Each row has a hidden trait or not; one of two labels after the row says which. A new part has a new trait and new labels.
In the rows, 128 means zero.
[150 111 130 137 129 119 122 153  87 121  93 159  70 134 151 177 117 119
 121] : G
[138 125 143 122 106 102 104 114 114 140 140 149 138 146 141 162  88 115
 119] : G
[118 148 128 132 112 135 124 130 118  83 225 100  88 146 149 103 118 150
   1] : G
[115 162 133 120 128 129 123 100 164 160 153 123 187 123 117 112 131 119
 162] : G
[121 134 136 124 100 122 118 113 131 116 173 122 121 144 144 112 105 137
  73] : G
[119 176 141 124 108 115 104 107 138 156 172 148 149 144 153 133 101 111
  91] : G
[163  59 132 140 130 110 126 134 101 145  19 156  91 128 120 183 117 117
 233] : G
[123 154 136 116 110 118 119  99 152 150 162 122 168 130 123 125 106 118
 124] : A
[135 151 139 124 104 104 102 116 110 140 187 145 116 144 158 158  88 114
  52] : G
[140 135 127 124 145 123 126 128 157 184  46 159 170 105 118 168 135  97
 225] : A
[115 200 136 123 109 120 106 116 139 153 212 151 160 140 160 124 115 112
  50] : G
[127  94 137 115 110 114 118 101 138 119 147 108 125 138 113 121  98 144
 131] : G
[139 145 146 118 107  96  99  97 132 165 129 157 147 143 146 156  85 107
 162] : G
[134 147 140 123 102 108 104 115 114 133 171 142 109 147 160 142  88 122
  78] : G
[155 122 135 133 132 104 112 140  93 173  50 183 107 129 153 197 116  93
 204] : G
[140  86 140 122 108 106 113 108 118 125 127 134  92 147 130 149  94 135
 141] : G
[143 102 129 135 132 116 121 146  97 120  88 157  82 135 147 164 120 118
 141] : G
[145 122 138 124 107 107 107 127 111 137 145 145  97 150 155 149  85 118
 100] : G
[155  77 130 134 127 112 123 140  90 127  66 157  66 140 139 167 115 123
 161] : G
[137 126 122 134 149 126 140 146 113 146  82 145 131 113 116 149 147 112
 190] : A
[148 121 133 134 119 109 113 139  95 127 101 164  84 141 158 174 107 114
 112] : G
[145 106 131 135 121 115 116 142  99 116 114 153  82 139 148 141 113 125
 125] : G
[148  99 129 132 139 116 129 142 110 140  48 155 111 126 129 164 128 117
 208] : A
[129 168 142 117 105 106 105  95 142 176 150 142 163 134 142 146  89 106
  80] : A
[119 192 134 119 127 116 116 109 145 188 162 141 198 117 126 162 121  96
 142] : A
[135 124 139 122 106 105 108 115 111 117 154 136  90 147 145 156  91 124
  81] : G
[120 151 138 120 114 118 116  92 150 152 145 125 175 129 124 123 105 122
 210] : G
[147  79 128 137 130 118 128 149  96 109 101 141  77 134 138 165 123 131
 127] : G
[128 160 134 132 107 115 102 129 110 125 167 153 114 151 183 138 106 113
  43] : G
[123 147 139 119 109 117 110  98 143 154 184 133 164 138 144 117 104 116
 138] : G
[121 142 136 123 111 112 110 109 131 127 180 128 135 142 143 128 103 129
  83] : G
[137 151 119 138 151 133 133 160  93 152  84 158 127 112 141 201 152 106
 165] : A
[151 132 129 137 131 119 117 147  91 135  94 168  99 123 158 168 126 105
 135] : A
[143  79 122 139 139 130 135 157 102  98 102 131  66 132 144 139 135 140
 124] : G
[137 152 126 142 145 125 129 143 115 165  63 156 133 111 131 169 138 101
 196] : A
[145  60 133 130 120 117 127 126 112 101 102 133  71 144 132 142 110 146
 158] : G
[158 123 138 132 118  97 103 135  90 151  73 182  76 143 169 188  98 100
 159] : G
[128 163 136 122 104 113 108 111 124 137 195 136 140 141 148 133 100 115
  63] : A
[132 140 124 129 146 135 132 125 138 163  68 136 161 106 114 137 146 114
 201] : A
[141 137 127 129 148 125 123 134 129 181  33 163 155 109 116 165 140  94
 255] : A
[141 132 127 129 147 118 137 134 124 178  59 172 147 110 121 174 136  91
 252] : A
[122 189 140 117 125 119 112 106 157 194 136 147 199 124 133 139 115  95
 178] : G
[114 185 130 124 130 131 127 115 150 159 170 123 186 118 128 125 132 102
 117] : A
[142 115 136 128 110 110 113 126 103  82 129 138  85 144 152 142  99 124
 100] : G
[117 196 128 124 137 132 125 122 143 169 176 136 182 114 125 135 132 110
  91] : A
[135 134 122 130 146 133 137 142 124 154  86 144 153 110 122 145 144 106
 181] : A
[149 135 130 127 146 113 120 121 126 189  27 171 155 110 120 188 132  90
 233] : A
[133 158 121 132 144 133 133 144 114 162 111 151 148 110 131 150 143 104
 156] : A
[141 131 137 128 115 110 109 133 104 119 139 149  89 145 159 148  98 120
 117] : G
[127 170 144 116 106 107  98  93 143 166 136 154 171 141 146 144  99 100
 158] : G
[145 119 136 131 119 105 104 133 100 124 126 156  93 147 158 160  98 117
 115] : G
[144 136 135 131 106 106 107 136  95 142 130 147  80 145 167 172  94 116
  74] : G
[131 159 139 126 103 109 100 117 118 139 187 149 142 149 172 142  94 108
  73] : G
[120 190 136 119 115 117 110 105 148 183 175 148 185 123 140 141 110 100
 126] : A
[136 134 121 137 142 125 132 150 108 129  87 143 112 123 129 148 139 119
 140] : A
[116 192 139 120 114 118 109 101 140 167 178 142 179 130 145 140  97 106
  97] : A
[113 183 137 120 113 122 112 105 144 156 255 127 158 130 133 123 107 113
  85] : A
[143 146 132 124 136 116 122 118 134 197  55 173 174 102 117 171 129  91
 255] : A
[114 144 133 125 109 127 120 114 139 117 202 112 156 133 138  95 109 141
  45] : G
[115 155 138 118 127 120 120  98 154 146 161 127 172 137 134 110 111 126
 134] : G
[133 147 124 130 148 134 134 137 133 170  66 151 159 107 123 145 155 102
 207] : A
[129 159 127 125 141 127 124 123 137 174  96 150 173 107 115 154 133  98
 196] : A
[126 126 130 119 138 124 122 106 160 172  58 135 183 110  93 131 136 114
 255] : A
[140 149 126 126 147 128 127 126 127 185  44 164 170 107 116 167 136  92
 255] : A
[124 185 133 120 131 124 113 109 154 188 114 150 199 119 131 131 128  94
 185] : G
[141 101 123 136 144 130 127 149 110 131  72 148 104 119 130 153 141 121
 169] : A
[130 141 141 119 107 107 106 102 121 145 157 155 143 145 143 139  95 120
 105] : G
[148 105 126 136 135 123 125 149  96 127  65 150  82 129 139 162 123 124
 150] : G
[119 206 134 120 127 122 115 117 146 179 153 146 190 125 130 146 122 101
 112] : A
[120 167 135 116 131 120 120 104 152 177 120 142 193 125 122 133 121 103
 171] : G
[114 183 133 121 119 129 118 105 159 144 177 129 178 132 134 107 122 115
 103] : G
[138 154 134 130 112 116 114 139  97 107 153 140  83 149 155 147 109 129
  73] : G
[147 124 126 139 136 119 119 146  97 147  70 176  95 125 147 177 127 118
 158] : A
[131 143 132 118 140 123 128 108 151 180  62 150 182 108 104 148 133 105
 229] : A
[131 114 134 126 113 119 119 126 113 101 157 126  95 150 147 126 106 138
  89] : G
[130 134 142 120 104 109 107 103 141 156 140 146 143 153 142 126  93 118
 142] : G
[148 117 123 140 144 126 130 156  96 137  74 159  94 122 147 166 144 116
 163] : G
[141 142 133 135 113 110 106 145  92 126 148 160  93 146 167 175 101 114
  56] : G
[129 165 143 123 105 110 102 112 124 156 172 145 137 148 160 139  95 109
  79] : G
[124 121 137 116 109 116 116 102 144 135 146 121 141 137 122 114 102 139
 151] : A
[157 125 140 131 115  98  99 131  94 158  85 184 103 149 167 189  95  91
 163] : G
[122 177 130 123 140 133 124 115 152 177  76 149 196 113 119 132 141 108
 190] : A
[134 140 122 129 148 134 132 136 137 164  60 151 159 107 118 143 151 107
 216] : A
[137  80 122 124 145 131 142 124 142 141  44 125 141 109  90 133 143 132
 246] : A
[147 122 134 132 113 108 108 133 104 122 121 155  86 146 158 171 102 117
  99] : G
[152  92 130 134 142 117 118 143 106 152  69 169  93 129 133 170 125 119
 181] : G
[116 194 140 120 114 120 104 105 158 175 172 146 178 131 153 132 112 101
 125] : G

Part 2:
[135 132 127 110 138 159  97 109 126 143 129 141 127 128 126 127 130  80
 123 122 136 135 135 122 130 142 121 132 108 138 114 137] : (77)
[125 135 114 187 138 129 170 125 112 139 122 121 129 117 134 131 108 110
 129 122 127 117 126 125 128  98 129 141 145 121 138 127] : (77)
[116 127 102 119 129 127 131 135 107 151 122 120 134  93 132 135 130 126
 128 124 125 145 115 132 125  82 125 144 170 105 144 126] : (77)
[111 118 116 131 126 127 140 117 120 153 118 121 132 116 131 136 124 105
 117 130 134 114 135 134 126 118 126 137 148 130 131 124] : (77)
[125 169 135 116 131 161 119 119 117 115 133 123 132 126 124 125 139 204
 133 128 111 139 141 127 120 170 127 107  58 148 118 136] : (83)
[130 148 106 145 121 131 162 138  99  97 143 120 126  90 126 120 141 255
 155 110  98 201  96 123 112  56 133 121 127 105 164 131] : (83)
[121 139 131  93 139 149  99 124 125 160 119 128 122 122 128 138 128  66
 114 136 128 103 150 135 131 181 120 135 118 145 102 132] : (77)
[120 120 123 253 113  90 239 130 131  95 119 110 129 135 128 122  98 255
 136 134 122 106 134 128 125 105 140 107 100 126 143 119] : (83)
[109 141 114 154 138 121 170 143 130 138 118 114 127 121 132 135 110 143
 125 134 117  94 139 134 129 133 129 133 138 133 122 124] : (83)
[131 119 111 128 133 124 119 122 129 139 132 130 129 118 132 128 124  78
 132 114 134 152 107 123 129  90 130 151 180 107 148 124] : (77)
[135 113 153 115 132 142 107 132 132 117 127 134 136 140 126 132 127  96
 129 136 135 135 143 126 130 168 127 122  70 144 118 130] : (77)
[143 123 126 135 134 116 116 135 139 112 139 135 135 132 130 122 128 123
 140 118 132 148 102 119 128 102 132 138 156 105 145 125] : (77)
[141 152 140 208 131 120 198 132 141  80 132 118 121 141 127 116 111 243
 145 127 110 130 134 121 119 135 137 105  63 137 137 128] : (83)
[138 156 123 158 137 144 146 122 134 113 134 125 112 127 129 121 122 157
 140 118 117 142 122 120 124 132 132 122 108 123 134 131] : (83)
[ 85 102 102 152  58  53 201 115 119 126 133 115 123 169 116 110 139 255
 124 142 117  55 115 146 126  95 143  77 199 125 143 119] : (77)
[128 107 157 185 118 116 171 153 122 109 105 121 132 115 128 142 101 188
 126 150 132 119 158 134 130 130 126 115  72 146 124 128] : (77)
[135  78 132 142 102  84 161 156 128 113 126 132 127 128 129 129 123 175
 134 132 145 139 105 130 134  46 133 128 192 102 158 122] : (77)
[114 126 134 252 146 109 210 131 144 124 105 109 135 134 135 137  77 128
 121 146 133  64 173 133 131 150 131 130  80 151 126 120] : (83)
[127  84 149 177  98  97 189 176 109  90 115 118 124 111 125 137 119 245
 137 148 130 149 130 136 124  71 130 104 108 129 147 125] : (77)
[140 131 121  62 141 152  54  95 135 162 138 148 128 135 130 125 145   1
 120 114 144 130 118 120 134 139 121 147 176 120 114 135] : (77)
[105 160 128 120 145 170 115  94 108 145 124 123 121 107 127 129 132  92
 124 123 113 137 149 126 116 160 122 129  66 151 115 135] : (77)
[135 157 133  69 156 173  44 105 131 150 130 134 118 128 129 131 141  19
 121 122 129 143 139 124 128 193 121 141  96 145 105 134] : (83)
[145 138 114  77 140 153  77 115 120 138 148 140 139 112 130 124 149  59
 137 102 126 192  95 116 125 109 126 156 168 105 142 132] : (77)
[140 128 114 125 126 130 139 122 132 126 140 133 130 127 129 121 137 101
 136 112 129 165 105 120 126 101 131 140 169 109 144 126] : (83)
[139 133 111  80 124 138  77 126 114 130 147 138 136 109 128 123 154 113
 139 106 124 198  89 121 123  74 128 144 191  96 153 130] : (77)
[129 124 133  74 160 150  58 108 145 174 123 139 139 133 133 140 134   1
 108 129 147 105 145 129 135 171 119 160 130 138 101 127] : (77)
[145  98 155  71 109 130  74 146 130 113 131 140 132 147 123 129 140 111
 126 141 144 143 130 130 135 149 125 115 127 132 121 132] : (77)
[131 134 116 171 125 118 168 148 117 120 123 120 124 113 131 131 118 171
 139 127 123 156 119 127 126  93 131 127 145 118 148 126] : (83)
[133 119 112  27 109 124  54 112 132 148 153 148 131 146 123 117 163  84
 124 113 133 145  89 124 131 114 128 133 222 104 132 131] : (77)
[136 123 130 195 129 106 173 142 145 106 127 126 110 140 130 121 111 144
 133 129 129 109 123 123 131 103 131 125 131 120 133 127] : (77)
[125 107 152 194 127 112 182 152 133 110 110 118 126 130 130 138 101 151
 128 150 134 102 159 134 132 138 128 117  81 146 123 125] : (77)
[146 105 157  82 108 126  88 132 140 102 133 142 120 163 122 124 140 135
 128 137 142 126 132 126 133 156 127 109 119 134 119 131] : (77)
[150 103 153 130 121 111 126 147 139  93 140 141 126 138 125 120 129 148
 138 126 135 160 108 122 129  90 132 122 132 113 139 131] : (77)
[152  97 154  37 124 141  42 136 140 133 134 149 119 142 127 135 144   4
 122 132 153 148 120 125 139 161 120 133 146 129 109 133] : (77)
[148 124 157 235 134 127 163 134 153  86 124 129 131 153 128 122 101 129
 134 135 140 118 147 118 132 153 132 114  61 142 122 129] : (83)
[126 114 113 137 111 102 142 129 134 128 129 131 128 146 128 122 125 173
 126 127 134 114 111 128 133 106 133 118 180 114 137 126] : (83)
[119 120 119 172 145 111 172 135 130 128 120 118 134 120 132 132 110 133
 128 130 125 110 134 132 128 120 131 135 123 129 138 119] : (77)
[109 164 105 205 157 139 191 119 112 136 115 104 133  95 134 133 101 171
 134 123 105 122 148 131 117 115 130 139  80 137 137 125] : (83)
[132  83 139  77 104 123 100 147 111 135 121 132 120 118 127 142 141 104
 122 138 143 148 126 136 133 105 123 130 159 120 132 127] : (77)
[119 132 128 152 137 138 154 122 114 125 115 115 132 108 130 137 118 150
 126 134 121 128 147 132 122 139 126 128  73 145 126 127] : (77)
[128 160 118  57 135 160  46  96 135 146 143 141 134 144 126 120 159  88
 121 118 121 124 127 124 128 193 125 130 131 137 111 134] : (83)
[153 110 154 255 121 122 218 141 123  77 115 123 133 116 128 127  94 255
 144 129 139 164 140 118 125  80 133 109  72 127 159 132] : (83)
[111 148 125 223 148 134 211 129 120 126 108 107 123 111 133 134  93 167
 129 133 113 107 153 132 121 136 130 129  55 147 129 123] : (83)
[148 103 144  80 106 141  60 106 126 140 128 148 130 146 123 132 144  88
 118 134 151 139 130 127 136 144 121 124 147 130 118 137] : (77)
[131 126 136  55 122 151  80 126 122 135 130 133 125 127 124 134 143 119
 125 133 127 148 135 131 128 165 122 121 108 137 114 132] : (83)
[109 181 109  52 155 164  95 130 125 147 139 121 119 110 129 131 149  97
 129 125  99 136 136 134 118 180 123 139  90 137 109 130] : (77)
[139 126 132  92 118 136  78 124 136 127 140 140 129 144 124 119 146 100
 125 126 134 125 113 123 133 138 128 120 153 122 121 132] : (83)
[147 118 143  54 145 172  36 136 112 151 125 143 134  93 131 144 144   1
 123 124 143 186 127 127 131 132 113 157 140 124 118 135] : (77)
[ 97 148  93 151 135 127 160 108 116 174 121 116 117 114 132 130 126 134
 116 121 119  85 129 135 123 116 127 142 156 127 128 125] : (77)
[129  94 153 202 120 121 173 125 123 124 105 123 123 135 129 143  99 129
 115 147 149  96 168 133 136 143 124 122  81 151 117 128] : (77)
[117 170 112  50 131 169  65  93 111 139 141 131 122 120 122 121 165 154
 126 117 117 151 122 127 117 167 124 120 105 136 118 135] : (77)
[139 140 123   8 136 175  10 103 114 157 138 149 144 113 126 127 166  10
 123 111 132 180 112 122 127 137 118 149 161 121 121 137] : (77)
[116 140 108 174 126 131 172 130 111 133 118 114 125 111 130 132 117 196
 129 127 119 132 134 130 124 110 130 125 132 125 140 126] : (83)
[126 145 134 112 126 148 112 113 124 117 138 134 133 123 123 123 142 147
 131 127 118 145 132 128 121 136 127 119  78 138 122 135] : (77)
[123 128 142 157 130 136 105 129 131 121 128 127 127 133 126 132 138 124
 127 134 131 133 137 131 126 160 125 125  86 140 122 129] : (77)
[125 131 130 255 144 132 231 148 121  97 111 105 133 105 132 134  85 214
 142 137 117 132 137 128 121 112 134 123  63 136 146 122] : (83)
[136 115 131 191 123 117 166 119 131 109 130 130 115 133 128 120 117 179
 135 119 130 137 116 121 132  90 135 124 134 117 143 128] : (77)
[151 108 147 198 132 108 168 143 153 101 126 131 141 156 129 124 106 138
 137 131 142 133 126 117 135 121 135 118 120 122 140 126] : (83)
[133 167 123 158 150 140 159 119 134 109 137 124 126 125 129 118 122 157
 142 116 106 143 122 120 121 130 132 126  91 130 133 132] : (83)
[136 132 145 114 131 151  91 116 139 119 130 135 140 145 125 128 131 101
 125 132 134 132 140 127 132 173 127 122  93 141 116 131] : (77)
[129 171 111 167 150 156 133 103 123 125 133 124 124 109 130 120 126 140
 138 107 110 155 121 118 118 121 132 134 100 131 137 132] : (83)
[112 139 134 222 129 122 215 131 119 112 106 106 134 122 129 134  96 235
 130 144 116  98 162 135 122 151 131 109  54 152 132 125] : (83)
[151 132 143 182 134 132 157 134 140  93 138 129 143 131 129 121 121 147
 146 121 123 169 123 118 123 110 135 124  96 122 143 128] : (83)
[ 98 161  98 175 140 129 175 113 115 144 116 107 138 110 131 128 116 192
 124 127 104  92 134 133 118 124 131 130 109 138 131 123] : (83)
[123 107 108 101 130 116 110 125 128 161 126 133 122 113 132 135 129  59
 120 120 142 126 111 131 132  86 127 153 209 109 139 122] : (77)
[135 115 135 144 121 100 124 111 168 127 136 142 119 189 126 113 123  90
 120 132 144  74 129 124 141 163 135 117 157 128 114 125] : (83)
[149  90 160  70 118 117  59 149 146 130 127 147 127 152 127 136 130  10
 118 142 158 124 137 130 142 162 122 133 140 128 108 129] : (77)
[129  88 153 147 124 102 145 156 142 135 113 126 130 138 130 140 111  71
 119 150 146  95 144 135 139 133 125 132 133 135 117 122] : (77)
